In the rows, zero is written as 128.
Each row of numbers belongs to one of the objects below and depends on some of the facts about them. Some rows are named. Which object is each other row?

Named rows:
[126 134 108 143 154  82 134 149 137 192 160 117 177 129 179 129  89 111
 113 129 120 146 147 136 146 142 129 114 151  96 188 105  93 136 119 120
 106 165 142 123 153 129  96 102 145 118]: setru
[137 147 112 152 141  78 174 148 123 213 170 123 140 130 137 114 117 180
 135  99 115 121 124 121 162 118 122 147 160 144 169 174  78 113 124 164
 116 125 120 127 157 132  96  85 129 156]: guple
[126 133 105 138 154  84 130 146 139 193 157 116 174 126 184 130  88 110
 114 127 120 145 148 137 150 144 126 114 150 100 186 102  92 135 121 123
 104 166 140 123 152 130 102 101 144 116]: fusodrum
[133 147 144 163 153  82 135 135 134 172 169 118 164 135 172 154  96 100
 121 133 120 141 155 125 128 152 132  93 142  69 184 132  94 154 114 110
 120 176 147 138 165 127 102 138 126 140]: nisu
[126 154 135 106 126 103 135 122 114 148 208 109 170 126 116 162 121 165
 133 119 125 135 141 122 147 142 141  85 175  87 157 162 115 115 134 141
 136 187 106 122 184 107 100 155 128 180]: vakom
[127 145 131 146 153  95 153 158 145 173 152 124 189 130 170 123 105 121
 114 129 118 135 147 148 160 165 140 132 151  97 151 110 105 143 124 115
 117 180 146 124 143 125 110 147 151 109]: brovukes
[120 148 128 148 155  91 158 163 145 182 149 127 193 125 166 127 110 134
 108 128 121 139 147 146 159 156 143 131 151 100 147 116 112 142 124 119
 116 174 143 126 140 127 110 143 152 109]: beflo
[149 160 129 115 135 100 174 153 124 137 176 117 189 114 133 133 131 150
 127 104 118 139 148 132 158 141 174 123 186  72 129 155 121 117 129 128
 140 165 132 114 172 107  82 188 138 177]: plugri
[136 152 100  96 136  85 142 142 115 172 170 108 166 104 136 128 111 134
 126  94 125 146 146 125 152 114 152  91 176  95 154 145 114 107 133 151
 121 154 120 113 179 111  92 138 150 175]: plafilak
[146 156 134 150 143  97 192 151 128 189 168 125 163 127 129 119 132 193
 140 111 112 110 123 134 180 150 135 166 163 142 130 180  79 121 125 163
 128 144 113 132 150 128 101 139 129 145]: taplir
[141 150 142 131 158  96 167 162 117 178 148 120 180 128 129 154 105 150
 159  87 108 164 151 114 123 137 125  71 135  21 160 156 114 139 128 130
 124 163  50 134 137 115 112 127 152 185]: plapin
[145 134 124 118 156  95 168 171 115 185 155 116 187 119 144 136  93 146
 155  96 107 161 145 124 142 139 129  90 151  43 160 124  96 117 124 128
 108 145  52 122 133 116 112 108 162 167]: dretro
[124 138 147 130 141 108 155 162 120 176 173 124 179 145 126 152 106 178
 158  92 112 156 136 125 127 152 117  80 143  43 163 147 113 125 130 126
 122 174  41 125 133 113 123 105 158 171]: teken
[130 132 125 130 158  84 144 142 129 196 162 113 184 125 157 142  94 120
 115 160 126 143 153 130 152 133 144 117 158  90 172 114  82 141 113 127
 112 172 145 130 154 126 104 113 128 121]: tigrobre
[133 152  84  88 135  91 137 130 118 169 174 103 186 104 144 146 107 141
 130  97 119 145 156 128 166 120 137 105 178  87 172 132 120 118 138 144
 124 164 104 115 175 113  72 139 138 181]: roskis
[140 150  93  89 137  89 137 145 124 169 166 108 170 104 138 116 110 134
 127  86 120 146 144 129 159 118 148  96 176  93 156 135 119 113 138 147
 122 157 116 110 177 111  85 142 151 168]: tigras
[116 134 153 156 142  95 128 141 136 173 180 125 155 156 149 139 107 146
 115 141 127 140 137 134 133 155 136 102 148  92 169 136  96 140 119 113
 122 191 139 129 157 125 118 113 133 119]: klugru
[149 145 144 118 161 105 170 153 115 172 150 114 188 125 127 162 103 158
 163 103 108 160 157 116 130 143 126  79 140   9 155 152 106 147 125 130
 125 169  51 139 136 112 102 136 136 186]: mabal
[118 128 142 137 145 106 121 135 140 177 172 120 168 154 146 152 107 153
 121 151 127 139 141 137 143 157 124 105 149  91 163 124  99 150 124 125
 123 204 127 132 152 123 109 120 124 115]: grodrak

There are 2 kinds of fact about the objects: Λ, Φ.
{nilok mifar vuvak gizun stesti skoplor klufo godras ploror fleri foso guple skura pemek fladram pibri klokluk nopil taplir} Λ d
{neki trago liflus grodrak zeter brovukes gufo brukover tabar klugru nisu grilam buse fluvapen klibrul gurur vetrel vazi gaflo stotas droklur dripim gristar susar zonido pletrum rozis drabra flobrel pluton gekodrum plupek miskarim setru pilin fusodrum brogros pokil nurak dopla valen giplum gruliklal stogu piplol fubrum tigrobre stegrum klofo bodrem beflo gase zaflun} Λ a
{grokosko ploduk vabron lifoflok gagro plafilak gremen gruskezi flidrir skugu greska klipla flitro gegragra tigras klimeril padresto miflom klafas vadari plugri mutrelo muze roskis pegim trudrem zugrokun gidi kloklir drese trusal risa skirogu geston susil vunil vakom stagrin} Λ b
{begru vipiro mabal plitrur dretro feme stepus pegrotram giful mokoba grumik nidur bodru brabrul skegredek teken plapin laster brozitrer} Λ c
{nilok vipiro vazi pegrotram} Φ plugri
{mifar neki guple pluton} Φ skoplor
{grokosko flitro tigras klafas muze mokoba zugrokun guple brabrul brogros skirogu teken stogu} Φ susil
{grokosko skugu feme klimeril padresto godras pegrotram bodru gruliklal} Φ fubrum
{trago nisu skugu dretro grumik pluton fladram klofo} Φ nidur
{liflus buse} Φ flidrir
{vuvak} Φ lifoflok
{vabron buse drese} Φ padresto
{vabron klipla} Φ plafilak
{lifoflok gagro plafilak stotas grumik nurak plapin valen giplum beflo} Φ giful
{plafilak skoplor skugu flitro gurur klimeril klufo padresto stotas giful mokoba gekodrum plupek kloklir setru fusodrum trusal skegredek dopla teken plapin giplum fubrum stegrum klofo gase} Φ gegragra
{grodrak} Φ zeter
{begru brovukes} Φ pokil
{begru drese} Φ trago
{vipiro klufo} Φ godras
{brovukes} Φ klofo
{gremen brukover gristar} Φ susar
{gufo plitrur brozitrer} Φ guple
{brukover buse droklur} Φ gruliklal
{stesti} Φ gekodrum
{stesti} Φ nurak
{gruskezi} Φ tigrobre
{skugu buse} Φ giplum
{grilam gase} Φ fleri
{fluvapen} Φ piplol
{fluvapen klipla} Φ stogu
{klipla} Φ teken
{tigras} Φ pluton
{tigras} Φ vabron
{vazi} Φ drabra
{klufo} Φ vipiro
{gaflo} Φ plitrur
{gaflo vadari geston} Φ ploduk
{gaflo gidi} Φ droklur
{padresto klafas dopla} Φ brogros
{stotas} Φ gufo
{stotas} Φ mokoba
{stotas} Φ klokluk
{stotas} Φ risa
{droklur stepus} Φ ploror
{dripim} Φ tabar
{dripim roskis} Φ geston
{stepus roskis trudrem nopil} Φ grilam
{stepus susar zugrokun fusodrum} Φ nisu
{plugri flobrel} Φ gizun
{susar} Φ stagrin
{zonido} Φ nilok
{pletrum} Φ klipla
{pletrum} Φ vunil
{mutrelo nopil piplol} Φ skegredek
{mutrelo fusodrum} Φ stepus
{mokoba} Φ foso
{roskis pibri} Φ trusal
{roskis} Φ zaflun
{drabra} Φ pegim
{pegim} Φ mifar
{grumik} Φ flobrel
{grumik} Φ klugru
{foso pemek} Φ plapin
{skura} Φ klibrul
{pemek klofo} Φ brabrul
{miskarim} Φ gaflo
{brabrul teken} Φ skugu
{setru} Φ brukover
{pilin} Φ vazi
{laster} Φ dopla
{piplol} Φ greska
{bodrem} Φ vetrel
{bodrem} Φ vakom
{bodrem} Φ nopil


The same objects again, as new rows of numbers:
Some objects and their rows:
[180  68  80 111 101  95 107  61 124 131 118 141 138 160 130 155 146 110
 101 162 124  97 159 150 124 159 118 137 147 160 181 133]: pemek
[103 130 132  90 130 135 174 132 133 167  85  61 139 120  46 149  92 133
 151 120  98 106  90 143  99 144 154 114  95  99 130 119]: klafas
[136 111  99 120 182  90 143 145  97 182 174 135 113 113 113  85 105  75
 171 139 138 176 133 113 162 156 133 148 136 173 122 129]: bodru
[204  39 103  88 114 103  96  98 137 126 162 109 134 159 163 153 144 132
 122 156 157  99 154 135 127 166  82 158 133 118 169 134]: godras
[ 91 102 153  65 124 131 148 169 154 171 122  91 179 105  98 145  86 127
 104  82  91  74  89 146  88 133 117 126 122 107  91 131]: trusal
[120 149 155 139 104 143  78 131 117  91 129 173  75 125 170 124 125 123
 113 112 146 143 121 124 156 104 142 141 152 128 145 124]: gekodrum
[140 138 172 124 120 153  95 146 117 100 162 128  60 117 219 122 125 147
 145 108 190 144 113 120 173 125 124 157 117  94 135 112]: fubrum
[ 86  79 164  98 154 141 135 194 158 137 139  37 183 128  96 143 131 134
 145 102 132  90 103  96  81 143 104 150 101  54 101 121]: plugri
[ 93 125 124 102 119 124 161 183 157 164  92  96 195 127  64 146  80 135
 106 104  76  94  97 142  83 142 110 106 129 107  76 146]: trudrem
[206  69  75 132 117  89 135  67 150 121 131 129 161 159 126 153 179 146
 117 173 128 110 176 127  93 169  93 105 146 135 168 121]: skura
[ 93 119  88 161 197  69 124 122 113 162 136 166 157 116  90  81 138  46
 138 157 114 159 145  91 138 145 143 132 153 199 125 127]: grumik
[162 183 111 161  87 132 124 113 116  83 101 138  76 137 123 114 134 158
 137 137 128 178 127 130 164 107 141 105 158 102 138 115]: fluvapen
[104 115 135  71 136 131 187 176 170 153 133  97 180 101  94 139 113 143
 112  70  91  50 108 153  70 137 103 101 104 132  76 117]: geston
[ 86 126 141 157 156 173 160 156 141 170  79  93 187 151  84 159  76 138
 123 143 113 123 114 122  69 164 137 112  77  90  94 168]: gremen
[150 168 157 128  97 150 112 113 116 103 135 132  59 111 190 121 136 150
 148 118 164 153 122 132 176 104 148 138 124 112 157 111]: brogros
[151 179  95 172  83 120 117 155 130  78 102 161  99 140 135 113 117 159
 113 132 112 167 129 130 158 115 115 100 159 110 123 132]: bodrem
[103 120 139  97 124 144 163 159 163 175 117  75 219 119  85 144 109 154
 103 108  87 106 110 127  74 131 121 119 139  83  84 130]: vakom
[178  33 106 120 136 107  90  92 146 113 152  99 174 159 170 147 183 136
 111 168 157  95 164 116 102 157  79 167 144 122 163 114]: gizun
[102 113 198  51 123 182 151  99 139 196 142  33 187 102 127 152 122 143
 138  96 140  96 106 150 106 112 158 161 102  92 112 120]: susil

Which object is each row?
No name comes twice in this set of rows, the named rows included.
[137 123  94 131 192  89 157 118 125 174 173 144 162 103  98  82 155  97
 149 148 120 173 156 105 135 129 126 133 157 182 108 116] : mabal
[118 120 106 114 175  96 123  99  86 178 166 147 131 103  82  89 125  64
 136 150 116 180 141 123 171 104 150 147 158 199 128 124] : mokoba
[151 168 133 128 114 137 143 142 137  77 158 171  88 109 178 108 162 156
 123  87 137 120 126 140 143 108 103 114 131 139 110 106] : tabar
[143 158 166 156 120 168 117 143 115 105 151 159  53 125 207 134 117 147
 139 125 170 157 133 116 146 140 130 131 100 108 127 140] : gruliklal
[ 87 137 128 122 130 148 170 138 126 164  77  72 178 132  63 152  75 131
 128 126 106 104 105 147 100 138 156 120  84 101 111 151] : zugrokun
[193  50  74 110 105  87  95  97 131 124 130 128 114 175 124 160 131 118
 116 170 131 100 153 139 134 164  84 142 141 128 175 140] : klufo
[111 130 110 107 177  91 146 102  99 184 163 136 144  95 115  72 130  79
 149 154 135 164 136 120 163 122 151 157 156 200 126 126] : brabrul
[142 163 129 174 109 126 109 143 108  83 111 183  30 143 156 134 107 134
 150 122 146 156 112 122 151 149 146 102 119 109 154 131] : buse
[104 137  71 147 184  53 180 111 115 160 125 149 163 108 118  61 124  64
 159 151 120 152 148 115 147 160 147 138 139 201 126 125] : begru
[ 82  95 152  86 123 137 135 159 139 172 104  89 158 126  68 157  77 103
 117 100  97  96  90 135 101 139 136 123 116  99 106 134] : kloklir

The same objects again, as new rows of numbers:
Named rows:
[158 138 121 149 114 123 118 126 102 126 117 122 105 139 127 114 177 131
 147 112 105 162  94 117 156 145 131]: nilok
[116 115 163 114 134 122 119 124 169 126 118 136 138 167 129 111 156 144
 126 110 111 108 114 135 149 137 125]: grilam
[119 138 119 118 118 139 147 126 122 129 120 131 105 126 129 141 173 128
 123 179 181 102 122 118 116 119 124]: trudrem
[114 144 121 188 117 123 118 128 105 127 118 161 114 109 131 115 109 127
 136 103 106 146 136 119 138 113 125]: guple
[114 143 122 145 114 120 120 141 106 128 139 159 157 111 128 159 136 129
 121 104 109 158 165 119 116 154 123]: brozitrer
[144 131 120 128 118 128 152 126 131 126 117 123 106 111 128 148 123 125
 119 129 170 103 111 131 112 117 141]: greska
[114 119 127 116 134 122 123 123 128 127 135 121 145 120 127 111 111 126
 135 112 105 153 127 143 152 113 125]: setru
[120 117 143 118 120 121 116 123 140 126 128 127 134 147 134 128 100 125
 151 102 145 180 157 120 136 126 127]: brukover
[114 117 142 114 134 121 113 124 162 126 116 125 139 137 127 113 112 130
 129 101 110 127 118 132 134 135 125]: bodrem
[118 118 147 113 133 121 117 128 176 126 120 123 125 126 127 112 101 129
 122 102 107 113 108 164 128 135 129]: pokil
[113 121 122 114 141 121 131 124 122 129 142 120 151 114 127 111 120 127
 133 135 103 151 119 156 160 110 124]: gekodrum
[138 140 121 118 123 141 133 123 114 128 118 125 105 115 128 145 136 127
 127 156 180 102 125 118 114 114 127]: klipla
[119 153 122 143 115 121 137 138 102 141 197 146 161 126 127 125 117 127
 119 147 105 138 175 141 112 129 127]: teken
[149 166 121 122 130 159 126 123 106 129 119 134 103 122 129 124 103 126
 128 151 175 102 154 118 120 113 124]: zugrokun
[117 117 138 116 124 121 116 125 144 126 127 124 134 149 126 121  98 125
 152 101 132 160 146 123 138 130 127]: gristar
[122 136 120 117 115 137 142 125 122 127 119 130 103 113 128 149 147 126
 126 150 187 101 125 116 112 116 129]: geston
[114 118 139 113 132 122 115 123 159 126 118 126 144 134 126 114 110 128
 133 101 113 137 121 126 131 132 125]: miskarim
[115 121 125 113 150 122 116 126 143 128 137 121 121 144 127 112 105 126
 144 124 104 121 153 130 137 130 124]: klofo
[120 116 146 113 133 121 116 128 175 126 118 124 126 124 126 112 101 130
 122 101 106 113 108 165 128 134 131]: zeter

Which object is each row?
No name comes twice in this set of rows, the named rows included.
[117 117 121 133 133 125 165 133 105 154 223 122 220 119 126 140 177 126
 119 136 109 142 128 118 114 112 125] : giful
[117 118 121 131 126 122 156 131 104 148 206 124 205 124 127 146 170 128
 119 124 109 143 134 118 115 119 124] : plapin

Now the same objects, written a new way:
Named rows:
[132  93 144 159 110  74 100 141 137 121 208 131 131 174]: zeter
[145 117 123 115  90 121 127 157 142 130 183 127 156 139]: trago
[155 164 164 135 138 133 180 108 133 134 111 161 134 102]: drese
[148 105 130 128  58 122 141 157 128 128 127 138 160 161]: gristar
[143 107 111 108 122 135 109 151 143 140 201 138 137 145]: klugru
[164 166 183 149 132 134 161  93 129 134  99 144 121  90]: tigras
[110 161  85 131 112 160 136 115 116  83 116 122 115 120]: feme
[116  95  97 116  57 119 116 141 139 134  92 124 164 143]: droklur
[120  97 169 140 161 124 156 112 107 134  34 158 123 108]: trudrem
[123 133 196 148 194 113 139 111 140 134 151 149 110  75]: vunil
[114 147 151 131 180 143 121  83 156 120  96 150 151 125]: pegim
[143 186 115 114 156 122 142 144 111 145 120  87 109 144]: pemek
[ 94 111 134 140 107 111 142  88 124 148  30 153 127 110]: vadari
[153 146 144 135 172 135 155 102 125 162 145 164  94  95]: gagro
[150 117 104 109 124 150  96 138 141 135 165 135 147 172]: flobrel
[131 106 153 148 129 130 153  90 107 148   5 154 111 126]: roskis
[120 172  78 122 116 179 126 103 119  80 100 120 124 167]: pegrotram
[ 87  60 100 124  91 100  94 138 134 145 111 126 133 148]: tabar
[ 91 131 153 125 167 125 155 119 148 148 139 171 139  78]: flidrir

Name these rows:
No name comes twice in this set of rows, the named rows included.
[100 117 135 114 194 110 137 165  86 128  47  91 120 158] : nopil
[ 93  80 186 146 207 107 142 133 114 123  86 160 123 103] : vakom
[ 97  99 146 124 171 133 140 111 131 146  75 164 116  76] : trusal
[115 168 112 104 184 122 133 146 121 152 141  94 109 123] : foso
[ 81 175 122  96 183 117 110 143 140 138 135  83 134 120] : skoplor
[159 117 112 127  73 124 125 141 137 136 149 124 144 165] : liflus
[ 74  91 138 133 148 112 134 100 130 151  43 163 121  91] : geston
[103 182 113 102 185 115 114 125 130 133  96  80 137 153] : mifar
[178 100 178 148  98 122 102 135 115 113 117  94 127 152] : fluvapen
[ 92 133 146 131 149 115 171 133 140 129 121 184 154  90] : stagrin
[128 190 110 104 152 122 154 153 120 139 126 100 136 151] : fladram
[ 92 169 120 102 157 103 116 128 134 146 105  73 123 114] : guple
[ 97 176  89  91 204 130 117 135 130 123  98 107 145 198] : nilok

